Below is a small trained network, with its code and all its weights. Each question gives an input and a target symbol and asks what happens when units are switched off, that is, made to give their printed mean instead of their output.

import numpy as np


def w(rows, s, z=0):
    codes = np.array(rows[::2]) - 128.0
    scale = np.full(codes.shape[1], s)
    scale[-1] = z or s
    return codes * scale


def f(y):
    return y / 2 * (1 + np.tanh(0.7978845608 * (y + 0.044715 * y**3)))


def softmax(a):
    e = np.exp(a - a.max(-1, keepdims=True))
    return e / e.sum(-1, keepdims=True)


def log_softmax(a):
    a = a - a.max(-1, keepdims=True)
    return a - np.log(np.exp(a).sum(-1, keepdims=True))


def net(x, mask):
    ids = ['ΔΠαβγελτφω'.index(c) for c in x.split()]
    T = len(ids)
    res = E[ids] + P[:T]
    r = res
    for j in range(3):
        rows = slice(4 * j, 4 * j + 4)
        q, k, v = (r @ M[0][rows].T for M in (Q, K, V))
        z = softmax(np.where(np.tri(T) > 0, q @ k.T / 4**0.5, -1e9)) @ v
        o = O[0][rows]
        res = res + np.where(mask[j], z, o[:, -1]) @ o[:, :-1]
    y = f(res @ A[0][:, :-1].T + A[0][:, -1])
    res = res + np.where(mask[3:19], y, B[0][:, -1]) @ B[0][:, :-1]
    return log_softmax(res[-1] @ U[:, :-1].T + U[:, -1])


Q, K, V, O, A, B = {}, {}, {}, {}, {}, {}
E = w([
[85,151,86],'Δ',
[102,107,75],'Π',
[95,176,72],'α',
[87,173,95],'β',
[78,184,133],'γ',
[80,170,112],'ε',
[66,217,218],'λ',
[5,67,222],'τ',
[142,214,142],'φ',
[68,8,142],'ω',
],0.014)
P = w([
[3,196,43],'0',
[14,196,64],'1',
[29,198,85],'2',
[42,193,105],'3',
[55,189,120],'4',
[70,177,133],'5',
[83,175,154],'6',
[95,169,171],'7',
[104,163,187],'8',
[117,156,205],'9',
[134,154,222],'10',
[137,155,239],'11',
[145,159,254],'12',
],0.0077)
Q[0] = w([
[145,80,148],'H1',
[119,124,77],'H1',
[195,126,105],'H1',
[124,179,146],'H1',
[44,180,126],'H2',
[112,29,135],'H2',
[156,79,125],'H2',
[118,75,128],'H2',
[117,130,165],'H3',
[16,254,201],'H3',
[56,109,104],'H3',
[8,169,135],'H3',
],0.017)
K[0] = w([
[158,51,108],'H1',
[178,197,114],'H1',
[149,143,78],'H1',
[69,150,142],'H1',
[179,166,245],'H2',
[146,193,13],'H2',
[117,138,57],'H2',
[141,152,59],'H2',
[158,114,108],'H3',
[236,92,178],'H3',
[143,118,193],'H3',
[223,89,220],'H3',
],0.012)
V[0] = w([
[142,18,164],'H1',
[161,89,129],'H1',
[103,90,147],'H1',
[140,117,162],'H1',
[166,139,165],'H2',
[54,85,92],'H2',
[33,27,122],'H2',
[185,178,78],'H2',
[122,54,103],'H3',
[142,126,2],'H3',
[167,107,13],'H3',
[189,210,153],'H3',
],0.0098)
O[0] = w([
[72,105,76,35],'H1',
[59,106,143,54],'H1',
[81,96,83,138],'H1',
[93,140,81,115],'H1',
[98,192,106,113],'H2',
[117,71,151,157],'H2',
[22,55,160,145],'H2',
[196,150,115,75],'H2',
[125,128,254,66],'H3',
[238,121,178,47],'H3',
[243,111,173,12],'H3',
[183,225,20,137],'H3',
],0.0072,0.011)
A[0] = w([
[139,118,135,244],'N1',
[81,123,122,98],'N2',
[239,93,198,117],'N3',
[120,148,131,197],'N4',
[48,128,103,119],'N5',
[249,205,143,255],'N6',
[147,96,39,145],'N7',
[71,149,169,123],'N8',
[147,43,46,137],'N9',
[65,125,111,99],'N10',
[132,194,110,116],'N11',
[115,119,205,140],'N12',
[145,49,74,129],'N13',
[122,198,166,134],'N14',
[59,172,171,126],'N15',
[124,193,179,127],'N16',
],0.012,0.0082)
B[0] = w([
[85,82,234,146],'N1',
[164,133,95,184],'N2',
[192,96,166,135],'N3',
[119,87,154,171],'N4',
[172,119,111,252],'N5',
[254,212,207,167],'N6',
[38,182,116,142],'N7',
[144,111,97,205],'N8',
[80,180,135,131],'N9',
[180,128,136,215],'N10',
[114,144,113,182],'N11',
[107,106,98,151],'N12',
[71,163,133,130],'N13',
[51,156,124,170],'N14',
[146,106,90,235],'N15',
[72,146,137,157],'N16',
],0.0079,0.02)
U = w([
[194,104,154,31],'Δ',
[125,89,166,253],'Π',
[255,113,131,115],'α',
[211,128,152,154],'β',
[138,150,186,117],'γ',
[169,135,170,187],'ε',
[72,163,61,119],'λ',
[251,37,43,115],'τ',
[191,205,118,63],'φ',
[27,88,199,144],'ω',
],0.0077,0.006)

Each question gives the input, a string of symbols that net reads in full, and the target symbol t.
The units are the heads (4 rows each of Q, K, V and O) and the neurons (one row each of A and B). Each row of codes is followed by its name. A weight is (code - 128) times the scale printed after its matrix; where a second scale follows, it is the last column's (O, A, B and U).
mask holds one flag per unit, heads first, then neurons. A switched-off unit (its flag False) gives its mean, the last column of its rows in O or B, instead of its output. The means were averaged over made-up inputs and are rounded, as every weight is.
A unit's drop is (log p(t) with every unit on - log p(t) with that unit switched off) / (log p(t) with every unit on - log p(t) with every unit switched off).
The circuit of an input: a set's keep is (log p(t) with only the set's units on - log p(t) with every unit switched off) / (log p(t) with every unit on - log p(t) with every unit switched off). Starting from the 12 units with the biggest drops (on a tie, the unit counted first), units are removed one at a time, each time the one whose removal leaves the highest keep (on an exact tie, the one counted first), for as long as the keep stays at least 0.8.
units of the circuit, in order: the units of the circuit, biggest drop first
unit that matters most: the unit with the biggest drop
which heads matter: for each layer, one digit per head in row order, 1 if its drop is at least 0.15 and else 0, layers parted by /
input β α β ω λ α λ λ λ γ, target λ: units of the circuit, in order : [H3]
input Π λ ε λ ω Π λ, target ω: units of the circuit, in order : [H3; N6]
input Π α λ ε λ β Π Δ ω λ, target ω: units of the circuit, in order : [H3; N16]
input β λ λ Δ α ε ω Δ Π Π ε ω Δ, target ω: units of the circuit, in order : [H3; N6]
input λ γ β ω α φ φ β, target φ: which heads matter : 011
input β ε λ λ λ ω Π λ Π λ φ ε γ, target φ: units of the circuit, in order : [H2; N6; H3]
input φ φ α λ, target φ: which heads matter : 111
input ω λ Π Δ ε Π τ β, target τ: which heads matter : 010
input Δ Π Δ φ τ λ α λ λ ω, target λ: which heads matter : 101
input Δ β λ Π β λ Π φ λ, target φ: units of the circuit, in order : [H3; N6; H2]
input ε φ Π, target φ: units of the circuit, in order : [H3; H2; N6; N7]
input λ φ α λ λ λ γ φ α ω, target ω: which heads matter : 010
input Δ λ λ λ β λ φ ε, target φ: units of the circuit, in order : [H3; N6; H2; H1]
input α ω γ, target ω: unit that matters most : H3
input Δ λ α λ φ λ α Π λ λ β λ φ, target φ: units of the circuit, in order : [N6; H2; H3]
input Π Π α β β τ λ λ β λ ω, target λ: units of the circuit, in order : [H1; N9]
input β Δ ε λ τ Π λ β φ, target λ: units of the circuit, in order : [H2; H3; N6]
input β λ λ β ω τ λ φ φ τ γ λ Δ, target λ: which heads matter : 001
input ε α ω Π, target ω: which heads matter : 001
input λ ω λ τ ω λ τ Π Δ, target τ: which heads matter : 011
input β φ α ω ω ε ω α τ ε, target τ: which heads matter : 110
input λ λ α Π Π λ λ τ Δ ε γ, target τ: which heads matter : 011
